Where the symbols take the objects:
state | f c z i e b
q562 | q826 q925 q847 q774 q837 q907
q63 | q913 q514 q717 q120 q42 q208
q317 | q665 q120 q208 q196 q63 q666
q837 | q660 q599 q709 q925 q784 q847
q423 | q908 q722 q567 q848 q355 q514
q522 | q153 q665 q200 q312 q666 q195
q666 | q317 q913 q659 q665 q208 q200
q444 | q332 q312 q195 q595 q522 q655
q218 | q722 q537 q727 q478 q165 q355
q165 | q909 q907 q801 q537 q316 q727
q355 | q218 q909 q485 q722 q727 q567
q567 | q355 q165 q478 q218 q485 q647
q784 | q905 q783 q324 q599 q340 q709
q196 | q659 q717 q913 q208 q120 q665
q925 | q326 q324 q905 q709 q599 q660
q514 | q423 q218 q647 q908 q567 q121
q120 | q528 q908 q121 q717 q514 q913
q783 | q689 q195 q332 q655 q595 q745
q826 | q774 q326 q837 q100 q660 q562
q121 | q514 q355 q848 q423 q647 q42
q208 | q63 q121 q528 q913 q717 q659
q998 | q195 q666 q312 q522 q742 q595
q665 | q196 q528 q63 q659 q913 q317
q312 | q742 q659 q317 q200 q665 q153
q722 | q478 q284 q165 q485 q909 q218
q905 | q599 q689 q340 q236 q745 q784
q908 | q848 q478 q355 q647 q218 q423
q913 | q120 q423 q42 q528 q121 q63
q236 | q324 q444 q783 q340 q689 q599
q847 | q837 q905 q326 q660 q709 q100
q909 | q537 q562 q316 q284 q283 q165
q326 | q709 q340 q599 q784 q236 q925
q659 | q208 q42 q120 q63 q528 q196
q745 | q783 q998 q444 q689 q332 q340
q742 | q200 q208 q665 q666 q196 q312
q689 | q655 q522 q595 q444 q998 q783
q42 | q121 q567 q908 q514 q848 q717
q727 | q165 q283 q284 q909 q801 q485
q332 | q595 q742 q522 q998 q153 q444
q848 | q647 q485 q218 q567 q722 q908
q709 | q784 q745 q236 q905 q324 q326
q660 | q925 q236 q784 q326 q905 q837
q324 | q340 q332 q689 q745 q655 q236
q537 | q284 q826 q283 q801 q907 q909
q774 | q100 q709 q660 q847 q925 q826
q478 | q485 q801 q909 q727 q537 q722
q485 | q727 q316 q537 q165 q284 q478
q340 | q745 q595 q655 q783 q444 q324
q200 | q666 q63 q196 q317 q659 q742
q284 | q801 q774 q907 q316 q562 q537
q801 | q316 q100 q562 q283 q826 q284
q153 | q312 q196 q666 q742 q317 q522
q283 | q907 q837 q774 q562 q100 q316
q717 | q42 q647 q423 q121 q908 q528
q647 | q567 q727 q722 q355 q478 q848
q100 | q847 q784 q925 q837 q326 q774
q907 | q562 q660 q100 q826 q847 q283
q528 | q717 q848 q514 q42 q423 q120
q195 | q522 q317 q742 q153 q200 q998
q599 | q236 q655 q745 q324 q783 q905
q316 | q283 q847 q826 q907 q774 q801
q595 | q998 q200 q153 q195 q312 q332
q655 | q444 q153 q998 q332 q195 q689

The rows follow the links: the fewer symbols apart two objects are, the more alike their rows tend to be.

Here are some objects, each with a row of numbers. One shown again gets a slightly different row.
q801
-2 13 21 -4 -10 -2 1 -9 6 -17 21 10 -60 -17 -9 -39 -5 7 26 -9 -13 18 2 -27 12 14 -30 -1 -21 5 4 -5 -29 -15 -6 -33 8 0 -31 -18 -10 35 9 8 8 7 -20 -20 -21 41 7 2 -5 24 -22 -22 -26 -16 -4 10 -13 -25 37 1 5 -36 19 -7 -29
q717
-11 -39 15 4 19 -15 20 -9 -36 -2 -22 19 17 -13 14 -15 -15 -3 11 4 1 -39 -5 10 21 -29 27 -15 -11 12 17 5 29 23 15 21 -7 -20 29 9 8 -16 29 19 0 7 15 -10 20 -33 -37 -6 -3 -27 21 -10 16 -5 22 16 18 37 -25 -5 -9 21 -12 20 37
q905
10 15 -26 12 -10 20 -17 20 34 11 -16 6 -10 16 0 28 8 -31 3 8 9 36 21 25 -28 17 -2 16 43 -8 -23 -19 -10 -18 -7 -21 -3 25 -8 14 9 4 -37 -11 -9 -20 10 18 -4 18 16 -6 10 24 -18 14 -1 0 -16 -11 15 -48 16 18 -3 -29 1 -30 -35
q283
-5 7 12 8 -1 -4 -1 -13 3 -10 -9 27 -60 -12 0 -27 -22 -20 26 -8 4 18 7 -18 -2 21 -14 8 -4 -8 3 -22 -20 -22 -8 -27 5 18 -19 -5 1 35 -1 5 -5 -3 -11 -11 -8 34 -2 -18 -1 35 -29 -17 -23 -19 -3 6 4 -41 44 10 11 -45 14 -20 -41
q165
-24 1 34 -12 -10 -30 3 -16 -14 -21 31 21 -26 -26 7 -27 -26 22 17 -17 -22 -27 -25 -36 37 5 -7 -33 -26 -5 -15 -11 -12 -5 18 -9 9 -31 -13 -17 -2 24 28 9 5 -3 -41 -27 -6 11 -9 1 4 -18 -10 -21 -23 -3 5 9 -22 14 38 -6 8 10 12 -8 13
q599
3 12 -27 11 -9 15 -16 16 32 15 -23 13 4 17 6 40 4 -35 -2 8 17 25 12 19 -26 15 7 12 49 -20 -23 -27 0 -19 -6 -12 0 26 4 19 12 -5 -43 -14 -14 -28 7 19 5 8 14 -16 9 16 -22 18 1 10 -17 -14 16 -43 16 19 1 -22 -5 -30 -27
q312
4 -8 -18 -2 16 -7 -6 -6 -8 20 -28 -13 50 18 2 30 6 -9 -35 1 19 -16 -2 0 -20 -8 18 11 13 -27 18 9 35 10 -7 47 -2 20 32 19 8 -28 -13 -4 -4 3 18 17 29 -33 -5 -25 -4 -5 11 25 19 15 -4 -16 -1 24 -34 -4 8 35 -5 18 19
q567
-8 -24 12 4 10 2 23 -6 -17 14 -17 14 -43 -24 -2 -50 -8 4 46 19 3 -9 3 -5 9 -9 -1 -13 -29 37 15 5 -4 -1 -9 -25 15 2 2 -3 -4 1 38 26 7 16 16 -2 -23 -3 -8 -1 -6 6 17 -40 -15 -30 24 56 17 -13 0 -6 -14 -27 26 8 -18
q998
26 9 -34 1 6 24 -11 9 16 32 -26 -30 22 24 -9 19 32 -8 -24 20 24 23 18 8 -43 13 -4 26 13 -2 8 22 5 -3 -28 12 6 44 10 8 0 -21 -23 -15 -2 9 31 35 -6 -14 27 -7 -3 27 13 13 9 7 -9 -1 4 -18 -29 -8 0 7 11 20 -18
q774
-17 15 11 9 -6 -23 -11 -5 1 -22 -1 37 -23 -7 14 12 -32 -32 0 -26 -3 -3 -8 -7 16 10 3 -4 25 -37 -19 -44 0 -15 22 -4 -8 -4 -6 9 12 30 -16 -5 -18 -28 -31 -18 27 23 -15 -19 4 2 -39 6 -8 8 -13 -27 -4 -14 44 16 15 -12 -9 -39 -10
q925
5 34 0 -5 -23 14 -16 17 30 -21 38 -8 -10 13 -7 23 9 2 -6 -17 -19 39 2 12 5 13 -22 7 15 -2 -22 -10 -36 -11 5 -26 -14 -18 -39 -16 -6 25 -25 -18 0 -13 -23 -12 -14 40 20 26 8 8 -23 14 -3 9 -14 -29 -11 -20 22 13 2 -16 -19 -28 -16
q660
0 35 6 -8 -25 8 -20 12 24 -33 41 0 -6 11 -3 21 2 1 -10 -24 -22 28 -2 6 13 11 -20 -1 20 -13 -26 -17 -28 -10 15 -23 -17 -22 -39 -17 -1 26 -22 -19 0 -20 -32 -17 -4 36 14 23 4 -1 -22 14 -7 12 -19 -30 -16 -11 27 15 5 -8 -21 -31 -5
q284
-4 15 24 -8 -14 -7 4 -9 0 -22 36 6 -52 -18 -9 -36 -8 15 22 -12 -18 10 -4 -25 17 17 -29 -8 -29 5 -3 -4 -31 -11 -1 -30 11 -10 -33 -25 -10 34 15 5 10 8 -30 -21 -22 39 11 11 -4 12 -20 -23 -28 -13 -5 9 -21 -14 35 -1 3 -22 16 -8 -18
q120
0 -36 0 13 27 -5 22 -9 -34 8 -46 12 8 -9 4 -18 -10 -12 11 11 16 -22 5 21 -2 -26 29 4 -6 18 30 7 35 18 -4 24 -7 5 37 17 7 -15 24 21 -3 12 38 5 13 -35 -32 -15 -3 -3 27 -10 16 -15 27 25 29 18 -35 0 -12 -1 1 21 14
q908
-2 -13 20 -6 -3 2 23 -2 -16 -6 20 -6 -16 -17 -5 -43 3 35 25 11 -13 -9 -1 1 20 -14 -6 -14 -45 48 12 29 -10 16 5 -16 3 -29 -12 -20 -11 3 41 17 16 21 -1 -15 -28 -5 -6 28 -7 -17 29 -26 -9 -23 23 39 1 21 -15 -11 -19 0 5 21 12
q522
16 -8 -31 5 14 4 -6 -3 6 31 -43 -17 35 15 -2 25 15 -18 -29 14 29 0 10 7 -41 3 12 21 22 -23 15 9 24 0 -17 31 4 44 31 25 7 -29 -24 -8 -5 2 33 30 15 -28 4 -24 1 22 9 18 15 11 -8 -8 5 -3 -26 -7 5 14 9 18 -1

Each walk starts at a row. The symbols on each line, taken left to right, move it on to the next object.
Each answer is a row, close to the row of the object it stands for.
-29 -15 25 -2 1 -39 8 -20 -20 -6 1 36 -24 -26 18 -27 -39 7 27 -7 -6 -43 -24 -34 38 -1 6 -32 -15 -11 -11 -25 10 -4 19 -1 16 -23 11 4 5 9 23 16 -6 -9 -30 -16 8 -5 -26 -14 1 -21 -12 -28 -16 -8 8 20 -4 10 32 -5 5 10 15 -9 12
b f b z i b: -7 16 31 -10 -13 -7 2 -12 -5 -22 39 7 -40 -21 -5 -33 -14 26 18 -14 -25 -2 -9 -35 31 8 -26 -20 -35 8 -6 -4 -28 -11 5 -24 10 -23 -28 -29 -10 34 17 3 10 5 -36 -30 -18 29 8 12 -5 0 -13 -19 -26 -7 -2 9 -24 -1 36 -8 6 -8 12 -10 -6
z f b e: -18 24 16 5 -11 -24 -17 -7 0 -27 18 30 -13 -3 14 22 -23 -17 -5 -33 -14 1 -14 -7 18 7 1 -8 26 -38 -24 -38 -6 -10 26 -6 -12 -16 -10 1 9 27 -16 -7 -10 -30 -38 -22 24 25 -8 -12 4 -4 -40 14 -4 14 -15 -36 -13 -8 43 18 13 -6 -15 -39 1
-11 28 16 2 -19 -14 -19 -1 9 -31 24 19 -8 0 9 26 -19 -8 -9 -29 -24 5 -12 -5 23 6 -6 -8 23 -32 -32 -34 -17 -15 26 -13 -15 -22 -18 -6 6 27 -20 -13 -5 -28 -41 -24 15 28 -3 0 6 -10 -34 15 -2 14 -13 -38 -13 -4 39 17 16 0 -22 -35 1
b b b z b c b: 12 25 -20 8 -13 24 -15 18 39 3 -2 0 -16 17 -5 20 11 -25 4 3 4 42 18 23 -23 16 -9 23 33 -1 -21 -11 -21 -21 -10 -32 -6 22 -26 6 3 9 -38 -14 -6 -15 7 10 -9 28 21 4 9 27 -19 14 -2 1 -15 -13 15 -51 14 14 -4 -35 -4 -28 -34
b c f z e: 8 -12 -28 5 18 0 -7 -6 -2 26 -38 -13 41 15 4 25 10 -13 -33 9 24 -11 6 4 -30 0 17 16 20 -28 12 6 36 4 -11 42 7 33 32 21 10 -27 -17 -5 -7 3 28 24 24 -34 -2 -28 -2 7 11 22 20 15 -7 -11 5 10 -28 -5 10 25 -1 17 10
-12 4 9 12 2 -15 -3 -12 0 -10 -19 43 -45 -9 6 -8 -27 -32 26 -15 5 5 -2 -11 5 14 4 4 20 -32 -6 -43 0 -23 5 -18 -1 16 -5 11 11 30 -8 8 -10 -15 -17 -13 17 30 -16 -29 5 26 -38 -10 -11 -4 -3 -8 3 -32 47 14 12 -37 9 -35 -27
c c b c z: 22 -3 -31 3 12 15 -7 6 13 33 -35 -23 28 21 -8 21 22 -15 -27 13 27 15 14 9 -43 11 4 25 14 -13 14 14 16 -2 -26 20 9 46 18 20 3 -26 -25 -7 -5 9 39 32 6 -19 15 -20 -1 25 13 17 14 8 -9 -2 8 -11 -29 -9 4 4 12 16 -10
c i e z i i b f: 2 -17 18 -4 4 11 24 0 -13 2 12 -5 -27 -21 -7 -47 2 24 33 17 -10 -7 3 0 17 -15 -9 -11 -41 49 14 26 -13 11 -5 -21 6 -20 -11 -14 -13 3 40 16 11 20 7 -12 -31 -1 -2 21 -6 -13 25 -36 -12 -27 24 46 3 4 -7 -11 -22 -13 13 18 1
-13 -15 25 -11 -2 -8 19 -1 -28 -15 19 -4 10 -17 1 -23 -1 28 10 -1 -16 -30 -6 2 31 -25 8 -26 -36 33 9 20 4 26 15 1 -3 -40 0 -11 -9 -3 43 12 11 11 -3 -19 -8 -20 -13 25 -2 -37 22 -23 0 -9 26 22 -3 41 -17 -9 -15 20 -9 21 32
f z i c e c i: 9 34 -7 -3 -24 25 -17 19 31 -13 29 -8 -17 17 -7 18 14 -5 -4 -9 -11 46 9 17 -9 13 -22 16 21 5 -23 -7 -37 -15 -3 -31 -12 -3 -38 -12 -5 18 -26 -18 3 -12 -11 -3 -15 42 27 20 6 22 -17 10 -4 4 -17 -23 -2 -31 19 13 0 -29 -12 -29 -24
b z z b i z i: 24 11 -34 -6 1 29 -9 11 24 27 -5 -39 22 24 -18 20 36 4 -27 17 16 27 16 6 -43 16 -10 25 11 2 5 31 1 -3 -28 8 5 35 -1 7 -3 -22 -26 -17 4 8 28 30 -14 -6 33 4 1 24 17 20 4 8 -13 -3 0 -16 -33 -7 1 1 7 15 -17
1 12 14 3 -4 -1 2 -11 4 -13 5 19 -63 -15 -4 -33 -9 -11 30 -10 -2 20 9 -21 1 16 -20 8 -15 -3 5 -17 -23 -20 -11 -30 4 9 -27 -12 -8 37 3 9 3 5 -16 -15 -13 39 6 -8 -2 31 -25 -21 -27 -16 -3 10 -4 -36 42 6 5 -41 17 -17 -37
e i f z e b: -1 12 -27 11 -3 5 -14 13 26 14 -27 14 14 22 14 47 -2 -31 -6 9 15 14 4 19 -23 12 13 9 51 -28 -29 -29 8 -22 6 -3 0 22 8 22 13 -13 -42 -11 -16 -32 4 24 14 2 9 -15 9 9 -17 24 8 13 -15 -22 14 -35 12 15 1 -9 -4 -28 -16
c e i c f z: -10 -38 5 10 24 -13 21 -10 -35 3 -33 17 15 -8 8 -14 -13 -8 12 10 10 -32 6 15 6 -28 32 -8 -6 12 25 2 33 21 6 26 -8 -4 35 17 3 -18 28 27 -4 8 27 2 20 -37 -36 -13 -3 -14 24 -9 20 -9 25 17 21 28 -28 -4 -9 12 -7 18 26
6 -9 -13 -3 15 -11 -7 -10 -9 9 -15 -19 55 13 4 27 9 0 -38 -3 10 -17 -5 -5 -16 -12 14 6 9 -23 11 9 25 17 -2 48 -4 11 26 11 9 -24 -5 -8 -3 2 14 14 26 -35 -4 -14 -2 -15 15 25 25 20 -3 -22 -9 38 -35 -10 8 41 -9 23 32
b f e c i: -14 -23 22 -6 4 -15 22 -6 -30 -11 11 5 18 -17 7 -17 -7 23 11 0 -12 -34 -10 4 32 -28 16 -25 -26 26 8 10 12 26 18 13 -8 -40 15 -8 -5 -7 38 17 5 7 0 -15 4 -23 -27 19 -5 -40 24 -16 5 -8 26 18 3 48 -16 -9 -11 22 -15 17 40
z f b e: -22 -25 18 9 10 -29 18 -19 -21 8 -25 40 -33 -28 18 -31 -37 -7 40 11 4 -38 -13 -20 20 -1 17 -21 -10 3 -2 -20 14 -9 13 -11 18 -1 20 11 8 4 26 28 -3 -3 -4 -4 3 -10 -26 -25 -2 -7 -1 -33 -15 -19 18 39 10 -4 24 -3 -2 -9 20 -7 -2
27 23 -28 -11 -10 33 -16 18 28 23 13 -46 29 24 -14 24 40 9 -33 12 5 29 12 5 -35 9 -18 20 5 7 -3 31 -9 -4 -24 5 5 27 -10 -2 -6 -17 -29 -20 6 10 16 27 -17 0 37 13 5 17 15 18 4 15 -23 -10 -9 -11 -24 -13 1 6 4 18 -12
b b i f c: 6 -6 -6 -9 10 -6 -4 -2 -15 2 0 -25 59 11 -3 21 17 10 -43 -5 5 -17 -5 -1 -9 -11 11 3 -7 -18 14 20 19 25 0 48 -9 -1 20 5 4 -18 3 -4 5 13 11 6 20 -33 -6 -2 -3 -17 17 22 20 22 1 -23 -13 48 -37 -12 6 45 -14 24 33
i c z e i c: -18 11 30 -10 -13 -20 3 -17 -10 -17 40 8 -31 -20 1 -29 -16 25 16 -18 -23 -12 -20 -35 36 7 -18 -27 -32 -1 -11 -9 -18 -8 12 -17 11 -25 -22 -22 -6 24 24 5 8 2 -42 -28 -11 19 -2 9 -1 -14 -16 -23 -25 -6 0 5 -24 9 36 -4 6 1 13 -10 2
9 31 -20 -14 -20 15 -21 22 29 11 33 -30 48 28 -2 45 28 9 -37 0 -8 16 -10 6 -10 9 -7 -3 21 -17 -28 13 -12 2 6 10 -2 -5 -7 -5 -2 -14 -33 -28 2 -9 -14 16 -3 -2 29 16 5 -19 0 31 5 28 -23 -27 -21 7 -6 -2 7 30 -16 0 13
i i e i f z c: -16 -34 17 -1 11 -20 21 -5 -33 -8 -6 12 22 -14 9 -11 -16 9 8 3 -5 -38 -8 8 26 -27 28 -19 -17 17 10 5 26 28 16 21 -6 -32 25 2 0 -15 34 15 0 6 5 -13 14 -28 -31 7 -5 -38 21 -12 11 -8 25 16 8 43 -23 -3 -11 27 -9 16 40
i b f f e: -14 -30 13 6 13 -8 24 -14 -16 14 -29 23 -49 -27 6 -45 -16 -3 46 16 10 -18 -2 -8 11 -2 10 -10 -18 27 9 -4 8 -8 -6 -19 20 8 11 5 -4 0 34 28 1 11 12 -1 -13 -8 -13 -9 -1 6 9 -44 -20 -28 23 49 20 -16 10 -7 -8 -26 28 2 -17
8 -32 -5 14 30 6 20 -5 -26 8 -48 5 6 -5 -1 -19 -1 -12 9 14 19 -11 16 17 -15 -25 20 14 -14 23 37 15 25 19 -16 22 -7 14 29 13 1 -21 21 21 0 17 44 11 12 -27 -25 -14 -4 7 25 -11 14 -17 23 25 27 6 -41 -6 -12 -5 1 29 8
f z e c: -29 -7 30 -3 -4 -35 5 -18 -19 -11 15 29 -24 -24 17 -23 -31 16 15 -13 -14 -36 -25 -34 43 1 -1 -34 -22 -14 -14 -19 4 -7 22 -6 14 -31 4 -8 0 13 23 10 -2 -9 -39 -21 5 0 -19 -9 -1 -25 -15 -20 -20 -2 4 11 -19 15 37 -2 9 15 15 -11 13
e z b e z c: -5 13 -22 -1 -13 -3 -21 15 27 12 0 -2 36 23 13 62 -1 -16 -24 0 0 3 -10 12 -8 11 13 -2 47 -36 -35 -23 11 -11 16 9 -1 6 12 17 12 -17 -43 -20 -12 -33 -12 18 15 -7 7 -8 15 -12 -13 31 15 25 -22 -34 -4 -6 9 8 3 19 -13 -20 10
